In the rows, zero is written as 128.
Facts:
Z_109 kladan Z_546; Z_115 kladan Z_724; Z_141 kladan Z_62
Z_146 kladan Z_578; Z_151 kladan Z_251; Z_154 kladan Z_85
Z_171 kladan Z_490; Z_174 kladan Z_466; Z_177 kladan Z_508
Z_179 kladan Z_464; Z_180 kladan Z_819; Z_193 kladan Z_648
Z_213 kladan Z_171; Z_237 kladan Z_620; Z_251 kladan Z_574
Z_259 kladan Z_795; Z_266 kladan Z_115; Z_268 kladan Z_180
Z_280 kladan Z_266; Z_292 kladan Z_911; Z_295 kladan Z_580
Z_303 kladan Z_213; Z_304 kladan Z_342; Z_307 kladan Z_179
Z_313 kladan Z_965; Z_319 kladan Z_532; Z_32 kladan Z_716
Z_340 kladan Z_874; Z_342 kladan Z_651; Z_346 kladan Z_756
Z_359 kladan Z_594; Z_36 kladan Z_827; Z_370 kladan Z_680
Z_374 kladan Z_177; Z_382 kladan Z_868; Z_387 kladan Z_340
Z_40 kladan Z_374; Z_403 kladan Z_70; Z_405 kladan Z_675
Z_418 kladan Z_359; Z_422 kladan Z_527; Z_437 kladan Z_382
Z_451 kladan Z_307; Z_463 kladan Z_568; Z_464 kladan Z_40
Z_473 kladan Z_237; Z_488 kladan Z_292; Z_490 kladan Z_268
Z_491 kladan Z_174; Z_508 kladan Z_418; Z_527 kladan Z_768
Z_532 kladan Z_743; Z_540 kladan Z_793; Z_546 kladan Z_437
Z_567 kladan Z_141; Z_568 kladan Z_943; Z_574 kladan Z_319
Z_577 kladan Z_639; Z_578 kladan Z_473; Z_580 kladan Z_728
Z_588 kladan Z_662; Z_594 kladan Z_463; Z_608 kladan Z_567
Z_62 kladan Z_900; Z_620 kladan Z_403; Z_638 kladan Z_304
Z_639 kladan Z_295; Z_648 kladan Z_422; Z_651 kladan Z_956
Z_655 kladan Z_733; Z_662 kladan Z_491; Z_675 kladan Z_970
Z_680 kladan Z_991; Z_70 kladan Z_968; Z_702 kladan Z_577
Z_704 kladan Z_742; Z_716 kladan Z_79; Z_718 kladan Z_927
Z_72 kladan Z_798; Z_724 kladan Z_32; Z_728 kladan Z_151
Z_733 kladan Z_313; Z_743 kladan Z_370; Z_756 kladan Z_36
Z_765 kladan Z_154; Z_768 kladan Z_898; Z_79 kladan Z_488
Z_795 kladan Z_405; Z_798 kladan Z_944; Z_819 kladan Z_451
Z_84 kladan Z_373; Z_85 kladan Z_84; Z_855 kladan Z_280
Z_868 kladan Z_303; Z_874 kladan Z_638; Z_89 kladan Z_704
Z_898 kladan Z_346; Z_900 kladan Z_259; Z_911 kladan Z_588
Z_927 kladan Z_955; Z_943 kladan Z_95; Z_944 kladan Z_608
Z_95 kladan Z_982; Z_955 kladan Z_72; Z_956 kladan Z_718
Z_965 kladan Z_996; Z_968 kladan Z_655; Z_970 kladan Z_146
Z_982 kladan Z_193; Z_991 kladan Z_89; Z_996 kladan Z_109
Z_109 diskil a; Z_115 diskil e; Z_141 diskil a
Z_146 diskil a; Z_151 diskil a; Z_154 diskil a
Z_160 diskil b; Z_171 diskil a; Z_174 diskil a
Z_177 diskil d; Z_179 diskil c; Z_180 diskil a
Z_193 diskil a; Z_213 diskil c; Z_237 diskil e
Z_251 diskil a; Z_259 diskil a; Z_266 diskil b
Z_268 diskil c; Z_280 diskil c; Z_292 diskil b
Z_295 diskil a; Z_303 diskil d; Z_304 diskil a
Z_307 diskil a; Z_313 diskil d; Z_319 diskil b
Z_32 diskil c; Z_326 diskil d; Z_340 diskil a
Z_342 diskil b; Z_346 diskil d; Z_359 diskil b
Z_36 diskil c; Z_370 diskil e; Z_373 diskil c
Z_374 diskil a; Z_382 diskil a; Z_387 diskil a
Z_40 diskil c; Z_403 diskil a; Z_405 diskil c
Z_418 diskil b; Z_422 diskil d; Z_437 diskil e
Z_451 diskil b; Z_463 diskil a; Z_464 diskil a
Z_466 diskil e; Z_473 diskil a; Z_488 diskil a
Z_490 diskil b; Z_491 diskil c; Z_508 diskil d
Z_527 diskil a; Z_532 diskil d; Z_540 diskil d
Z_546 diskil a; Z_567 diskil d; Z_568 diskil e
Z_574 diskil d; Z_577 diskil a; Z_578 diskil b
Z_579 diskil c; Z_580 diskil e; Z_588 diskil c
Z_59 diskil e; Z_594 diskil d; Z_608 diskil c
Z_62 diskil a; Z_620 diskil c; Z_638 diskil b
Z_639 diskil a; Z_648 diskil b; Z_651 diskil d
Z_655 diskil e; Z_660 diskil a; Z_662 diskil b
Z_675 diskil b; Z_680 diskil a; Z_70 diskil a
Z_702 diskil b; Z_704 diskil c; Z_716 diskil c
Z_718 diskil d; Z_72 diskil e; Z_724 diskil b
Z_728 diskil a; Z_733 diskil b; Z_742 diskil a
Z_743 diskil a; Z_756 diskil a; Z_765 diskil d
Z_768 diskil e; Z_79 diskil b; Z_793 diskil a
Z_795 diskil a; Z_798 diskil a; Z_819 diskil c
Z_827 diskil d; Z_84 diskil a; Z_85 diskil b
Z_855 diskil d; Z_868 diskil a; Z_874 diskil a
Z_89 diskil b; Z_898 diskil b; Z_900 diskil b
Z_911 diskil e; Z_927 diskil d; Z_943 diskil a
Z_944 diskil c; Z_95 diskil a; Z_955 diskil a
Z_956 diskil a; Z_965 diskil b; Z_968 diskil b
Z_970 diskil a; Z_982 diskil a; Z_991 diskil a
Z_996 diskil b

Known rows:
Z_956: [123 137 148  91 140 148 146 110 162 120 139 150 157 146 106  97 150 122
  94 137 145 160 124 162  92 180 142 127]
Z_370: [168 204 160 160 128  37 130 117 107 130 121 128  91 132  86 139 143  90
 140 103  78  83 138 138 162  88 119 171]
Z_874: [118 141 148  92 135 134 151 117 162 118 144 144 162 144 102  98 141 117
  96 139 127 159 121 163  87 183 133 129]
Z_171: [131 128 136 105 142 149 148 125 142 109 136 145 159 150 109 108 137 140
  85 159 135 186 164 188 105  99  97 124]
Z_638: [128 125  95 122 120  97  42 144 118 124 178  79 141  74 131 146 134 101
 125 112 148  74 120 126 128 150 173 130]
Z_374: [114 129 136 134 159 164 190 116 129 105 138 150 144 168 105 120 156 117
 114 158 123 161 166 186 106 160  91 124]
Z_660: [127 137 142 113 146 142 178 126 160 119 129 155 141 151 117 123 137 133
  91 142 131 170 143 155  98 145 109 124]
Z_268: [142  88 130 119  62 108  71  77  94 114 104 120 158 111 154  82 109 168
 185 194 154 108 128  81 122  95  82 123]
Z_346: [ 63 129 136 149 143 148 152 140  87 166 103 120 131 131 183 150 130 118
 157  60  97 145  69 118 184 104 189 115]
Z_180: [126 126 140 114 151 154 157 119 137 107 141 146 152 155 107 112 148 136
  96 163 137 181 169 190 106 114  96 124]
Z_36: [125 115 128 115  50  97 135  89 105 131  82 142 175  92 190 113 103 152
 168 147 150  84  86  52 124 100  94 117]
Z_177: [ 66 104 138 175 168 168 123 125  71 146 125 102 102 164 142 132 144 110
 194 103  87 144 107 140 178 155 175 124]
Z_40: [127  89 130 140  74 120 102  70  85 113 104 125 146 126 149  90 118 148
 205 193 142  87 129  78 120 139  78 124]
Z_464: [117 125 138 130 158 161 181 117 132 106 140 150 145 166 105 120 156 122
 109 162 128 166 168 189 106 147  92 124]
Z_490: [139 109  84 142 131 109  45 149  94 114 171  78 135  83 140 157 135 121
 117 135 154  96 164 151 143  71 134 124]
Z_662: [111 109  77 115 129 111  75 170 122 127 188 106 100  84 142 197 123 118
 114 118 154  95 137  97 152 117 132 140]
Z_579: [141  96 132 121  60  97  98  86 116 126  96 129 146 107 162  91  99 160
 185 174 148  93 103  50 115 129  94 123]
Z_342: [129 121  94 123 119 102  40 137 116 124 177  80 138  74 132 143 137 101
 125 112 153  72 120 126 126 152 173 129]
Z_266: [114 112  79 119 128 110  75 171 122 128 184 105 101  86 143 193 122 118
 114 118 153  93 138  97 151 119 133 138]
Z_62: [142 121 141 108 156 193 163 118 166 124 108 164 124 153 109 107 148 143
  94 128 173 162 145 152  96 153 137 114]
Z_491: [121  90 124  94  60 108  98  95 124 128 117 146 125 113 160 116  93 163
 179 177 153 106 101  27 130 137  80 138]

Rows:
No name comes twice in this set of rows, the named rows included.
[129 203 151 160 109  88 173 142  78 113 140 133 119 144  76 127 162  51
 158  81  71  61 147 150 180 116  92 156] => Z_568
[153 189 163 131 105  96 102 130 105 122 138 132 109 133  68  95 166  70
 150  78 119  77 136 130 171 119 140 155] => Z_72
[114 135  79 147 123 110 126 158  93 125 152  98 147  74 164 190 136 100
 116  92 139  61 126 133 147 103 136 119] => Z_648
[173  90 118 117  52 135  89 100 132 130  68 124 137 115 135  67  67 177
 180 162 141  87 104  50 102 133 101 116] => Z_620
[105 141 133 129 154 159 219 124 132 110 129 157 152 163 114 131 152 111
 105 139 114 146 147 180 105 167  94 121] => Z_463
[ 63 112 135 173 163 168 145 127  74 150 120 105 107 160 147 137 139 106
 191  89  80 137  95 138 179 160 175 122] => Z_594
[ 95  99 146 145 163 192  89 123 105 164 102 116  88 146 146 115 141 136
 176  76 137 150  85 108 173 145 223 114] => Z_567
[132  88 131 135  73 117  94  72  86 111 104 123 149 121 149  86 118 153
 201 195 149  94 131  81 121 126  78 124] => Z_179
[179 193 141 134  89  91 114 168 118 121 122 117 111 139  50  89 111  84
 136  80  69  82 144 136 167  88 108 153] => Z_655
[165  82 127 123  68 152  89  84 126 131  66 136 126 115 148  77  96 176
 186 159 174  86 109  42 111 137 115 112] => Z_405
[136 120  89 146 130 102  74 155 116 125 163  88 120  79 146 170 129 116
 120 118 147  83 138 120 136 109 146 126] => Z_160
[166 107  75 146 130 150  68 169 131 130 134  87 106  89 122 150 108 131
 118 100 152  73 140 115 130 119 158 116] => Z_578
[163 104  80 147 136 158  68 160 129 129 134  92 100  86 130 152 123 132
 123 100 172  73 144 114 132 119 164 112] => Z_675
[ 64 104 135 133 153 152 107 149 110 162 137 120  83 148 152 148 117 130
 168  93  99 165  85  91 186 140 181 136] => Z_855
[164 114  72 133 111 119  52 176 129 125 148  74 129  81 122 144  89 131
 109 110 129  82 137 131 129  97 144 122] => Z_733

Now the same objects, written a new way:
Known rows:
Z_174: [147 135 145 132 135 139 129 128 140 125 129 120  92 115 132 136 133 112
 134 113 155 113 123 113 145 138 131 110 132 126 138 128 141 128  90  86
 124 127  94]
Z_491: [128  78  99 120 116 139 126 127 131 156 100 129 119 143 133 152 111 129
 185 109 137 141 146 129 108 126 112 128 125 122 108 114 146 142 103  66
 115 127 195]
Z_532: [ 95  96  96 129 151 123 135 144 135 132 142 117 133 137 148 136 133 109
 137 135  52 127 119 149  85 126 153 137 120 114 118 135 146 141 206 145
 140 119 158]
Z_342: [125 152 150 134 116 127 115 115 125 133 122  95 150 109 116 141 109 155
 120 125  95 149 160 152 135 115 110 127 134 119 145 122 120 112 123 223
 139 132  65]
Z_340: [136 122 151 135 138 136 126  97 139 115 151 110 123 116 109 121 148 125
 116 122 125 124 142 110 131 138 126 120 136 126 149 146 145 136  84 140
 125 127  70]
Z_463: [139 109 137 132 121 126 131 117 130 116 123 119 116 102 105 101 131 114
 126 128 154  94 100  93 156 141 130 127 123 141 141 147 126 118 111 117
 122 136 106]
Z_490: [142 193 129 124 116 116 123 126 113 101 109  95 126 119 151 126  98 146
 106 143 129 144 148 170 118 111 138 135 123 131 114  88  74 120 112 171
 132 131 124]
Z_991: [126 145 115 129 149 124 137 102 133 129 143 124 120 117 141 127 133 102
 110 136  85 120 126 107 149 136 146 124 131 133 130 128 153 148 116  99
 125 136  59]
Z_109: [147 173 155 129 133 125 131 104 135 106 155 137  89 150 122 119 148 125
 111 142 176 133 127 116 128 130 149 125 138 127 136 140  96 142  55 125
 129 126 140]
Z_996: [137 205 150 126 111 113 124 127 125 127 125 131 105 146 137 140 108 151
 117 145 150 160 131 150 135 106 141 130 136 119 129 121  56 118  97 195
 145 132 169]
Z_574: [ 96 116  99 131 151 125 129 140 134 124 137 117 133 144 143 134 140 108
 144 133  64 125 109 132  88 130 150 127 119 106 131 138 134 133 207 171
 147 116 179]
Z_70: [145 164 154 129 135 121 134 126 126 134 150 165  98 151 129 125 144 123
 100 139 175 133 111  99 142 136 139 119 138 131 138 156  99 138 105  94
 126 131 143]
Z_374: [147 150 126 131 129 130 127 115 121  92 116 105 117 106 128  96 133 114
 114 132 160  99 114 102 133 145 129 119 117 138 135 125 109 117 119 116
 118 128 107]
Z_639: [130 161 121 131 144 127 132 103 135 122 140 125 110 127 137 123 134 105
 116 132 101 118 117  93 148 138 141 116 131 124 142 137 138 139 117 111
 130 135  69]
Z_588: [130  95 102 123 114 144 120 127 136 151  92 127 111 149 132 154 116 127
 204  99 157 138 136 116 113 127 109 118 125 113 121 119 130 131 103  80
 120 123 214]
Z_79: [140 147 140 126 117 130 124 165 130 154  93 104 103  97 160 167  88 135
 139 112 124 137 141 173 146 112 126 120 129 126 116  95 125 113 123 115
 132 134  95]
Z_970: [143 169 143 132 138 123 129 137 114 140 145 165 118 139 133 126 145 121
  87 133 156 127 114  84 136 147 119 114 133 135 138 157 105 129 153  91
 120 133 115]
Z_292: [139 152 142 126 114 134 124 162 128 152  98 104 106  96 159 166  86 135
 138 112 123 136 140 174 145 112 127 121 130 126 116  95 127 113 124 115
 132 134 101]
Z_956: [133  95 153 135 139 137 128  98 135 124 163 108 139 106 105 124 151 130
 101 124 102 128 165 130 121 138 118 127 137 134 138 137 176 146  86 136
 115 128  27]
Z_237: [115 161 125 117 133 131 132 168 122 130 139 211 173 162 131 127 144 142
 109 133 161 139 114 136 161 119 120 136 137 137 115 102 159 120 167  75
 132 126 135]
Z_655: [118 179 134 118 127 135 129 147 134 105 139 197 154 177 119 122 152 144
 127 133 183 138 110 136 161 115 129 134 141 126 126 107 138 117 126 108
 142 119 165]

Rows:
No name comes twice in this set of rows, the named rows included.
[111 144 121 121 129 144 123 145 136 100 123 167 173 146 117 119 143 136
 141 119 150 123 115 136 161 119 116 131 134 126 131  96 177 108 144 115
 141 120 113] => Z_59
[113 123  79 121 120 126 125  92 129 140 106 134 141 162 127 134 119 126
 179 124 102 144 132  91 117 127 120 126 122 114 128 129 121 141 131 122
 129 133 198] => Z_704
[116  52 104 121 104 124 132 106 133 165 114 139 139 144 100 131 117 137
 179 125 123 140 134 115 126 120 116 146 126 132 117 147 135 144  99 111
 120 136 205] => Z_36
[103  77 131 119 113 135 137 143 144 129 130 169 167 123  89 114 138 137
 150 123 143 114 107 145 188 110 123 154 136 141 124 116 202 114 119 108
 139 129 114] => Z_768
[141 204 123 127 110 120 116 128 109  92  95  89 131 116 148 117  97 143
 117 138 135 132 129 150 124 117 128 124 118 127 125  91  65 102 137 192
 136 129 130] => Z_451
[129  95  97 123 113 138 120 120 132 147  99 133 118 153 127 147 115 130
 194 107 151 140 137 114 112 127 111 121 125 115 123 120 124 133 109  89
 120 127 210] => Z_280
[151 126 148 131 137 145 128 140 146 132 121 118  83 111 141 145 130 109
 146 102 166 112 124 120 145 138 130 105 133 124 137 123 151 127  86  68
 123 124  91] => Z_488

